Here is a tiny trained network, its code and every weight. The questions are about switching its units off for an input and a class, where a switched-off unit gives its printed mean instead of its output.

import numpy as np


def w(rows, s, z=0):
    codes = np.array(rows[::2]) - 128.0
    scale = np.full(codes.shape[1], s)
    scale[-1] = z or s
    return codes * scale


def f(y):
    return y / 2 * (1 + np.tanh(0.7978845608 * (y + 0.044715 * y**3)))


def log_softmax(a):
    a = a - a.max(-1, keepdims=True)
    return a - np.log(np.exp(a).sum(-1, keepdims=True))


def net(x, mask):
    res = np.array(x, float).reshape(1, 5) / 4 @ E
    y = f(res @ A[0][:, :-1].T + A[0][:, -1])
    res = res + np.where(mask, y, B[0][:, -1]) @ B[0][:, :-1]
    return log_softmax(res[-1] @ U[:, :-1].T + U[:, -1])


A, B = {}, {}
E = w([
[10,144,123,151,112,232,140,74,63,102,168,183],'x0',
[137,130,143,142,120,146,123,134,143,137,116,128],'x1',
[97,138,127,106,156,119,127,152,132,132,149,130],'x2',
[210,79,219,97,190,154,209,147,134,70,189,174],'x3',
[125,176,101,242,198,109,167,173,66,121,39,168],'x4',
],0.013)
A[0] = w([
[109,119,95,133,118,146,127,179,150,121,138,116,46],'neuron 1',
[176,114,116,130,146,2,115,180,178,134,101,74,85],'neuron 2',
[217,129,113,96,168,38,108,179,133,183,89,52,68],'neuron 3',
[151,212,125,200,160,88,162,178,70,134,65,181,51],'neuron 4',
[114,106,149,98,72,118,140,114,196,122,168,75,8],'neuron 5',
[99,151,154,143,112,141,136,154,127,126,154,121,78],'neuron 6',
[156,92,154,108,175,144,154,105,93,123,135,149,95],'neuron 7',
[114,111,138,140,143,103,125,112,136,124,103,156,21],'neuron 8',
[116,128,97,215,166,94,189,167,118,127,100,150,35],'neuron 9',
[133,184,96,181,173,113,136,175,107,92,59,146,41],'neuron 10',
[141,140,143,187,171,92,97,147,77,151,95,182,29],'neuron 11',
[127,120,118,133,144,127,135,121,127,157,146,126,95],'neuron 12',
[124,81,154,44,66,156,68,100,144,149,158,82,26],'neuron 13',
[121,122,135,129,128,123,168,121,137,125,130,115,14],'neuron 14',
[55,179,45,171,76,87,32,108,131,202,111,66,116],'neuron 15',
[56,142,122,152,120,205,130,80,100,125,154,168,20],'neuron 16',
[131,106,129,69,78,125,56,94,174,128,170,121,9],'neuron 17',
[102,123,133,129,135,70,94,98,106,124,132,142,41],'neuron 18',
[167,81,205,133,192,130,242,119,137,78,168,159,102],'neuron 19',
[40,150,119,148,106,208,145,85,65,80,149,171,73],'neuron 20',
[183,97,178,119,165,147,172,164,121,83,176,200,102],'neuron 21',
[161,162,128,119,121,84,130,108,137,143,131,149,1],'neuron 22',
[62,172,37,143,75,79,35,129,124,184,87,84,108],'neuron 23',
[137,128,147,153,103,96,127,145,165,126,120,140,49],'neuron 24',
],0.011,0.0047)
B[0] = w([
[139,129,125,117,142,150,114,150,159,151,100,115,127],'neuron 1',
[74,126,183,225,138,208,34,63,152,228,215,232,218],'neuron 2',
[88,77,153,254,158,184,83,55,153,194,193,224,223],'neuron 3',
[46,102,49,14,135,156,162,134,16,115,162,109,223],'neuron 4',
[57,96,92,55,140,131,143,131,32,133,118,131,174],'neuron 5',
[175,92,103,143,102,147,104,144,119,167,139,127,134],'neuron 6',
[167,167,137,145,76,99,113,144,94,135,39,95,162],'neuron 7',
[83,151,154,106,152,141,138,107,164,117,138,96,128],'neuron 8',
[157,71,86,25,124,100,158,67,77,173,77,62,193],'neuron 9',
[92,66,43,39,201,135,147,91,79,103,120,122,202],'neuron 10',
[44,96,62,77,169,108,131,130,130,103,118,99,180],'neuron 11',
[133,93,110,133,134,120,122,136,144,125,116,146,125],'neuron 12',
[40,105,9,40,202,101,162,120,65,140,66,113,201],'neuron 13',
[163,112,160,105,150,117,83,111,80,141,80,112,125],'neuron 14',
[234,166,185,158,55,92,156,227,175,39,113,76,254],'neuron 15',
[82,112,158,202,166,149,71,73,160,202,188,200,197],'neuron 16',
[70,92,55,34,201,136,206,94,36,129,94,108,186],'neuron 17',
[136,105,158,121,140,91,112,139,114,142,106,108,132],'neuron 18',
[211,187,192,137,53,107,158,216,216,64,97,64,218],'neuron 19',
[103,79,179,236,150,168,58,30,174,209,212,199,221],'neuron 20',
[192,215,158,169,83,58,122,185,190,36,97,65,201],'neuron 21',
[137,157,101,152,109,129,87,119,128,134,124,151,135],'neuron 22',
[245,209,207,139,79,88,175,207,191,34,78,93,247],'neuron 23',
[102,141,169,130,149,162,162,97,127,115,163,133,137],'neuron 24',
],0.0073,0.024)
U = w([
[226,205,178,161,90,115,157,178,143,60,57,83,247],'0',
[105,162,155,249,124,171,88,14,132,242,112,182,115],'1',
[85,154,14,2,137,130,172,71,70,141,57,90,7],'2',
],0.0074,0.0021)

Each question gives the input, the list of numbers given to net, and the class t.
The units are the neurons (one row each of A and B). Each row of codes is followed by its name. A weight is (code - 128) times the scale printed after its matrix; where a second scale follows, it is the last column's (A, B and U).
mask holds one flag per neuron, in row order. A switched-off neuron (its flag False) gives its mean, the last column of its row in B, instead of its output. The means were averaged over made-up inputs and are rounded, as every weight is.
A unit's drop is (log p(t) with every unit on - log p(t) with that unit switched off) / (log p(t) with every unit on - log p(t) with every unit switched off).
The circuit of an input: a set's keep is (log p(t) with only the set's units on - log p(t) with every unit switched off) / (log p(t) with every unit on - log p(t) with every unit switched off). Starting from the 12 units with the biggest drops (on a tie, the unit counted first), units are removed one at a time, each time the one whose removal leaves the highest keep (on an exact tie, the one counted first), for as long as the keep stays at least 0.8.
circuit, biggest first: the units of the circuit, biggest drop first
k most important neurons: the k neurons with the biggest drops, biggest first
drop when u is switched off: that unit's drop, to one decimal
input [-8,-8,-1,3,7], class 1: circuit, biggest first : (neuron 2)
input [-8,1,-2,4,-7], class 1: 2 most important neurons : (neuron 2; neuron 3)
input [-7,-3,-8,-6,2], class 1: 4 most important neurons : (neuron 2; neuron 3; neuron 19; neuron 21)
input [5,-4,3,-5,-2], class 0: 4 most important neurons : (neuron 15; neuron 23; neuron 2; neuron 3)
input [0,-6,1,-6,-6], class 0: 2 most important neurons : (neuron 15; neuron 23)
input [-1,-6,8,-4,5], class 2: 3 most important neurons : (neuron 4; neuron 10; neuron 19)
input [4,-8,6,-2,-4], class 1: 2 most important neurons : (neuron 20; neuron 4)
input [3,1,-7,6,-7], class 2: 4 most important neurons : (neuron 13; neuron 15; neuron 23; neuron 17)
input [-2,8,-3,-6,-8], class 2: 2 most important neurons : (neuron 13; neuron 17)
input [4,2,8,1,5], class 2: 2 most important neurons : (neuron 2; neuron 3)
input [-5,-1,-6,0,-7], class 2: 2 most important neurons : (neuron 13; neuron 17)
input [-6,0,0,5,-2], class 1: drop when neuron 2 is switched off : 0.9
input [3,0,0,-6,4], class 0: drop when neuron 7 is switched off : 0.0
input [7,-7,6,-1,-5], class 1: circuit, biggest first : (neuron 20)
input [-5,-5,8,5,6], class 2: drop when neuron 9 is switched off : 0.4
